[ -1  20 -13 -18  -3 -23 -15  -4  -8   0   2 -16  -3  -9  -3   5 -13 -28
  18   3  35  29  -6  18  32  12   2 -55 -28  33 -14   5   5   1   9 -14
   3 -18] -> N
[  5   8 -19 -14   4 -25  -5   4 -10   0  -6  15   0  -3   5  -9   2 -25
  -3   4  24  21  -6  34  30   3   5 -52 -17 -11 -33   6  11   0  10  -2
  -3  -8] -> N
[  9 -10 -13   0   3  -5  10   4   9   0  14   5   2   2   7  -5   2 -22
  -1   0  -7  14   3   5   0   8   0 -47 -25   3 -21   2  45   3   6  -4
  -6   7] -> N
[ -5  14 -17 -13 -19   0  15  -2  -4   1  18  -1  -7  -4  -6  15  -6 -49
   3   0  35  49   0  10  25  18   6  -1 -24  27 -12   6  20  -1   3  -3
 -17 -21] -> V
[ -2  15 -23 -10  -6 -11   5 -11  -4  -1   2  -6  -4 -10  -2  22  -9 -50
   7  -5  42  61   0  24  44   2  13 -16 -36  23  -5   4 -13  -2  14  -2
  -4 -22] -> V
[  5  17  -2   6   6 -16   2   2  -4  -1  26  -7  -5 -19  -4  11   2  -8
  -7  13  44  -4  -4  -2   8   3  -4 -61 -45  62 -15   5  37   3   2   7
  -6 -10] -> N
[  6   4  -8   7   4  -7  -1   4   3  -3  20 -11 -17  -6   7   3  -1 -20
   9  -8   3  15   7   1   3  -2   1 -25 -29  33 -15   7  29  -2   8  25
  -6  -2] -> N
[  5   6 -12  -2   5 -15   1  -6 -14   1  31 -42   1 -16   7   4 -15 -30
  -7 -11  43  13   2  14  32   7  -8 -47 -50  17   0   8  41   9   0   8
  -8 -10] -> N
[ -2  28 -13 -16 -11 -21  14   4 -14  11  22 -10   6 -12  -2  15 -11 -42
   2  -1  61  41  -4  22  40  12   3 -24 -56  48   7  10  23   3   5   4
 -14 -24] -> V
[  13   13  -21  -17  -12  -15    0   15  -12   -5  -18   11 -107   -6
   -6    2   -6  -41   18  -10   53   81  -11   38   51   19    1  -20
   -9  -10   -8    3  -21    6    2   -9   -8  -24] -> V
[  0  12  -2 -22  -8 -10  -3  -5  -8  -3  13 -12  -1  -5   3  14 -11 -21
   4  -7  37  35   5  -7  30   6   8 -11 -34  32  11   9 -13  -1   8   3
 -13   4] -> V
[  8   8 -22 -14  -3 -18  13  -1   6   5   8   1 -16  -7   0   4  -3 -38
  13   6  43  27  -4   7  38  15  -6 -59  -2  48 -19   5  26  -4  12   5
  -9 -23] -> N
[  4  16 -18 -15  -7 -27 -14  -5  -7  -2  24   6  -6  -7   7  10  -7 -43
   7   1  67  52  -1  17  42  11   6 -30 -40  30  -2   2  19  -1   9   1
 -11 -23] -> V
[ -5  -2 -16  -1  -8 -24   1  -2  -3   3 -11  34 -14 -17   9  -6  -9 -41
  -4   5  43  54   2   9  26   5  26 -17 -40   5 -14   9   5  -3  11   7
  -8  -7] -> N
[ -1  16  -3  27  -1 -15 -13   1   9   5   8  -3  -6   7   0   7  -1 -27
  -2  -4  32  35  14   2  19  -3  -1 -18 -14  46 -33   5  -9   3   1   9
  -8 -18] -> V
[ -1  14  -3 -25  -3 -14  32  -4  -2 -10   4   2  -6   3   0   3  -6 -25
   6 -12   7  44  -4  10  39  13   7 -36 -16  31 -10   6 -20   1  10  -4
  -6 -14] -> V
[  1  18 -14 -15   3 -11  17   5  -8  -4  -5 -10  -8  -9  -4   5  -4 -38
   2  -7  35  57 -18  15  32  11  15 -26 -47   5   7   3   1   8   6   2
  -8 -23] -> V
[ -1   8 -11 -17   8  -7   2  -2   5  27 -14   1  -4  -1   6  -3 -10 -39
   8  -8  21  61  -3  11  37   7   3 -24 -19   6 -17  -2 -17   3   8  -7
 -22 -19] -> V
[  1  -1   5 -16  -2  -2   0  -3  12  -5  -8  16   1  -1  -1  16   6 -15
  10  -4  16  11  -2  -9   5   2   1 -14  33  34 -41   1  -1  -3   3  -2
  -1 -16] -> V
[  6   4 -24  -7   2 -21  10   1  -3   2  10  -3  -4  -3  19  -7   2 -38
   9   3  36  35  -7  22  34  10   9 -55 -24   9 -10   9  33  -6   8   3
  -8 -17] -> N
[  1  11 -11  -2  10 -19   4  -7   1   0  23 -13  -1  -4  10   4   4 -16
  -3   0  33  18  -7   7  18   2   2 -33 -51  22  10  -1  38   0   9  -2
 -12  -5] -> N
[  0  29  -8 -17  -6 -12  10   4  -2  18   9   5  -4 -10   5   9  -5 -37
  10  -6  41  52  -7  15  28   7   3  -5 -38  29 -13   9  -2   6   5  -1
  -8 -17] -> V
[  8   2  -6 -18   1  -9  17  -5 -10   1  -8   0  -6  -3  12   3  -6 -39
  12 -27  31  65   4  -1  34  32  12 -25  -5  19 -14   8 -10  -1   0  -5
 -11 -17] -> V
[  0  -1 -27   0  -1 -20   2   5   2   3  -1   4   8 -10  13  -1   0 -36
   8   5  24  53  -5  10  32  19  -2 -53 -13 -10  -4  15   0  -2  20   1
  -2 -18] -> N
[  3   4 -11   3   2 -16  -2  11   4 -41  -5   8  -5  -8   7  -8   0 -17
   3   4   2  32  -3   8  16   9  -5 -36 -24  -5  -2  -1   2  11   7  -1
   4 -11] -> N
[  3  16   0 -19 -14  -7  10  -5   0   4  12   7  -6 -10  10  10 -10 -37
   5  18  45  26  11   6  22   8   6 -19 -18  47 -16   7  12  -6   6   7
 -11 -25] -> V
[ -7  -4 -16 -11  -3  -9   3   1 -10  -2  -8  -2  -5  -8  12   9  -7 -37
   7  -5  25  60   9  21  36  12   6 -11 -15   3  -4   4 -18  -1   3  -3
 -15 -16] -> V
[  7   6 -14  -7   0 -24   0  -6   1  -2  11  -4  -2  -6   1  -5   0 -30
  -2   5  39  29  -6   3  31   3   3 -56 -43  20  12   6  30  21  12  -5
  -7 -15] -> N
[ -3   8  -3 -16  -6  -3   5  -2  -2   0   8 -11  -2  -7   2   4 -10 -18
   5  -5  22  20  -4   5  32   1  -2  -7 -24  19  -4 -31   0   2   8  -2
  -6  -5] -> V
[  4 -13 -34   6 -26   0  74  -2  13   0  24  -8   2 -16  20  14  15 -58
  35  19  45  35   9  -6 -20  38  -8 -55 -18 -24 -12   3  94  -3  12   0
 -16 -24] -> N
[ -2  11  20 -19  -7 -13  15  -4  -3  -6  -3 -10  -9  -8   3   5  -9 -38
   7 -13  14  85  19   8  44  20  16 -17 -23   5   1   9 -19   2  -1   1
  -9 -25] -> V
[  6  11  -6 -12   0  -8   3  -4   1   4  10   5  -9  -1   0  12   1 -36
   6  -5  38  26   6   9  25   8  -4 -34 -27  29 -23   6  15  -1   2   2
  -5 -10] -> V
[ -2  16 -17   2  -7 -15  -4   6 -14   8  13  -7  -5 -12  -1  -2  -9 -17
 -14   8  31  16  -1  21  29  -3   1 -24 -61  19  14   0  29   0   7  -4
 -15  -7] -> N
[  7  26 -16   0  -8  -9  13  -3   1   0  30 -18 -20 -14   2  22  -4 -37
  -2   3  33  14  -1  14  21   3   6 -60 -53  58   0   3  55   4  15   6
  -5 -31] -> N
[ -2   0 -15  -7  -2 -14  -8  -1  -4   2  56  -9  -8   7   6  -3  -4 -27
   1  -9  16  32  -5  18  33   8 -10 -38 -44   8 -12   6  12  -5   9  -5
 -10 -15] -> N
[ -3  13  -6   6   0 -19   5   0  -8   0  20 -23   5  -7   5 -12 -11 -19
  -1   8  25   9  -1  15  26  -2 -10  -5 -69  10  13   6  37   2 -10   5
 -11 -16] -> N
[  0  17  -7 -20  -4 -15  -4  -1 -10  -8   8   0  -1  -3  -3   8 -11 -35
   6 -10  39  48  -5  18  45   9   3  -3 -29  30 -14  10 -11 -15   9  -8
 -13 -30] -> V
[  6   7 -39 -24 -12  -8   0 -12  -3   0  -6  11 -10  -7   3   9  -5 -27
  10   1  33  63   3  15  34  22  10 -10 -14   9 -21   5 -21   0   2  -5
  -1 -18] -> V

[ 4  3 -1  4  0 -3 -2  1  0  0 -4  2 -4  0  1  0  0 -2  3 -2  1  3 -3  1
 -7  0  0  1 -2  1  0  1  2  0 -3  7  2  0] -> D
[ 0 -5  3  3  2 -5 -3  1 -2 -9 -5 -1  8  2  3  0 -5  0 -4  2  1 -1 -1 -1
 -9 -5  3  9 -3 -1  2  3 -2  0 -2  4  4 -6] -> J
[  5  -3  10 -12  -4   8  -2   5  -3   3  -8   8   9 -12   5   5  -2  -3
   9 -18   9   5  -8  13  -4  21 -13   9  -9   1  -8   0   4  -2  -2  -4
  -1   0] -> Z
[  6  -4   1   2   9  -6  -8   1  -1 -10  -1  -4  10   4   3   2  -5  -2
  -4   6   5   0   0   3 -12  -2  -4   8  -2  -3   4   1  -2  -2  -3   5
   8  -1] -> D
[ -7   6   3  -5   1  -2  12 -29   3   6  -1   7   3  -8  -4  -3   7   3
   2   0  -4   1  -1   1   9  -3   1  -4  -4   0  -4   0  -2  -2   6  -5
 -11  -7] -> X
[-1 -2  4  1  0 -7 -1 -1  2 -1  0 -1 -9  0  1  0  0  2 -1 -2  1 -5 -2  2
  2 -2 -5 -5 -2  0 -1 -4  1 -8  1  0 -5 -6] -> Q
[  2   0  -4   8   1   4  -6  -2   1   0  -2   2 -17   5   4   3   3   1
   4  -9   0   8  -7   3  -7  -6   5  10   1  -1  -1   0  -2   2  -3  12
   3   9] -> L
[  0   5  -2   3   3  -7   2   3  -1   3  -1   2  20  -5  -5   2   4  -3
   0   0   0   3  -5  -5 -21  -8   4   0   2  -2   4   8   1  -4   0   5
   8  -3] -> Z
[-1 -5  3 -7  5 -3  2  2  1 -7  6  1  4 -2  4  0 -2 -1 -5  3 -1  9  5 12
  6 -8 -1 32 -8 -2 -5 -4  1 -1 -1  4 -2 -1] -> G
[  4  -7  10  -8  -2  -7  -6   3   3  -2   7   3  10  -5   3  -2   1  -1
  -5  -3   4  -4   6   5   1   3  -5  13  -5  -1  -8  -5   1   0   3 -11
  -5  -2] -> Y
